Here is a tiny trained network, its code and every weight. The questions are about switching its units off for an input and a target symbol, where a switched-off unit gives its printed mean instead of its output.

import numpy as np


def w(rows, s, z=0):
    codes = np.array(rows[::2]) - 128.0
    scale = np.full(codes.shape[1], s)
    scale[-1] = z or s
    return codes * scale


def f(y):
    return np.maximum(y, 0)


def softmax(a):
    e = np.exp(a - a.max(-1, keepdims=True))
    return e / e.sum(-1, keepdims=True)


def log_softmax(a):
    a = a - a.max(-1, keepdims=True)
    return a - np.log(np.exp(a).sum(-1, keepdims=True))


def net(x, mask):
    ids = ['αδθμξψω'.index(c) for c in x.split()]
    T = len(ids)
    res = E[ids] + P[:T]
    r = res
    for j in range(2):
        rows = slice(3 * j, 3 * j + 3)
        q, k, v = (r @ M[0][rows].T for M in (Q, K, V))
        z = softmax(np.where(np.tri(T) > 0, q @ k.T / 3**0.5, -1e9)) @ v
        o = O[0][rows]
        res = res + np.where(mask[j], z, o[:, -1]) @ o[:, :-1]
    y = f(res @ A[0][:, :-1].T + A[0][:, -1])
    res = res + np.where(mask[2:14], y, B[0][:, -1]) @ B[0][:, :-1]
    return log_softmax(res[-1] @ U[:, :-1].T + U[:, -1])


Q, K, V, O, A, B = {}, {}, {}, {}, {}, {}
E = w([
[191,111,255],'α',
[193,86,113],'δ',
[52,150,169],'θ',
[215,210,104],'μ',
[184,87,177],'ξ',
[107,124,101],'ψ',
[96,93,111],'ω',
],0.019)
P = w([
[228,1,88],'0',
[227,33,140],'1',
[210,81,147],'2',
[183,118,165],'3',
[153,117,170],'4',
[137,140,180],'5',
[119,144,172],'6',
[99,155,183],'7',
[79,152,182],'8',
[73,168,180],'9',
[58,171,187],'10',
[55,182,181],'11',
[40,180,182],'12',
[26,187,189],'13',
],0.005)
Q[0] = w([
[79,180,153],'H1',
[35,176,139],'H1',
[101,151,161],'H1',
[144,77,104],'H2',
[186,78,247],'H2',
[107,160,197],'H2',
],0.012)
K[0] = w([
[80,120,147],'H1',
[3,192,224],'H1',
[135,172,112],'H1',
[50,99,150],'H2',
[136,55,205],'H2',
[107,157,175],'H2',
],0.012)
V[0] = w([
[91,196,91],'H1',
[61,93,132],'H1',
[133,135,92],'H1',
[198,165,80],'H2',
[97,116,159],'H2',
[132,2,126],'H2',
],0.0082)
O[0] = w([
[156,22,69,2],'H1',
[231,138,178,62],'H1',
[95,78,47,108],'H1',
[16,66,202,170],'H2',
[186,142,105,118],'H2',
[151,254,34,240],'H2',
],0.0055,0.003)
A[0] = w([
[173,161,79,139],'N1',
[69,115,60,193],'N2',
[179,140,78,147],'N3',
[65,108,62,85],'N4',
[124,147,93,213],'N5',
[62,81,53,55],'N6',
[135,45,177,194],'N7',
[193,169,65,3],'N8',
[101,190,123,232],'N9',
[178,176,88,70],'N10',
[166,171,4,63],'N11',
[199,171,57,19],'N12',
],0.014,0.007)
B[0] = w([
[172,82,72,175],'N1',
[137,250,114,200],'N2',
[132,112,53,172],'N3',
[193,117,196,151],'N4',
[58,130,147,205],'N5',
[227,106,221,146],'N6',
[172,168,76,203],'N7',
[92,169,135,143],'N8',
[114,17,112,255],'N9',
[156,153,92,155],'N10',
[12,129,241,165],'N11',
[97,224,109,151],'N12',
],0.011,0.0072)
U = w([
[154,219,185,80],'α',
[99,83,168,89],'δ',
[90,27,194,182],'θ',
[109,144,160,44],'μ',
[196,43,31,251],'ξ',
[91,254,63,232],'ψ',
[135,120,162,53],'ω',
],0.009,0.0017)

Each question gives the input, a string of symbols that net reads in full, and the target symbol t.
The units are the heads (3 rows each of Q, K, V and O) and the neurons (one row each of A and B). Each row of codes is followed by its name. A weight is (code - 128) times the scale printed after its matrix; where a second scale follows, it is the last column's (O, A, B and U).
mask holds one flag per unit, heads first, then neurons. A switched-off unit (its flag False) gives its mean, the last column of its rows in O or B, instead of its output. The means were averaged over made-up inputs and are rounded, as every weight is.
A unit's drop is (log p(t) with every unit on - log p(t) with that unit switched off) / (log p(t) with every unit on - log p(t) with every unit switched off).
The circuit of an input: a set's keep is (log p(t) with only the set's units on - log p(t) with every unit switched off) / (log p(t) with every unit on - log p(t) with every unit switched off). Starting from the 12 units with the biggest drops (on a tie, the unit counted first), units are removed one at a time, each time the one whose removal leaves the highest keep (on an exact tie, the one counted first), for as long as the keep stays at least 0.8.
circuit, biggest first: the units of the circuit, biggest drop first
top k neurons: the k neurons with the biggest drops, biggest first
heads that matter: for each layer, one digit per head in row order, 1 if its drop is at least 0.15 and else 0, layers parted by /
drop when u is switched off: that unit's drop, to one decimal
input δ μ ω μ μ δ ω ω μ δ ω ω, target α: heads that matter	01
input ξ μ ω ω ω θ, target θ: circuit, biggest first	[N9]
input μ ψ μ α α α ω α ξ μ, target θ: heads that matter	01
input ω μ ω ω μ, target ξ: top 2 neurons	[N1 N2]
input μ δ ω ω μ ω μ ξ μ ψ, target α: top 2 neurons	[N2 N6]
input ω θ ω α ω ξ, target ξ: circuit, biggest first	[N11 N7]
input ξ ψ μ θ ξ ω μ μ μ ξ μ ψ, target α: heads that matter	01
input ω μ θ μ μ ξ ω, target α: top 3 neurons	[N2 N6 N9]
input ψ δ μ ξ ψ μ, target ξ: top 2 neurons	[N9 N11]
input ω ξ ω, target ψ: top 2 neurons	[N2 N6]
input ω μ δ, target ψ: drop when H2 is switched off	0.6
input ω α ω μ ω ξ, target ξ: drop when H2 is switched off	0.5
input α ξ ω ω ξ δ, target ψ: drop when N12 is switched off	0.6
input ω θ ω, target ψ: top neuron	[N9]
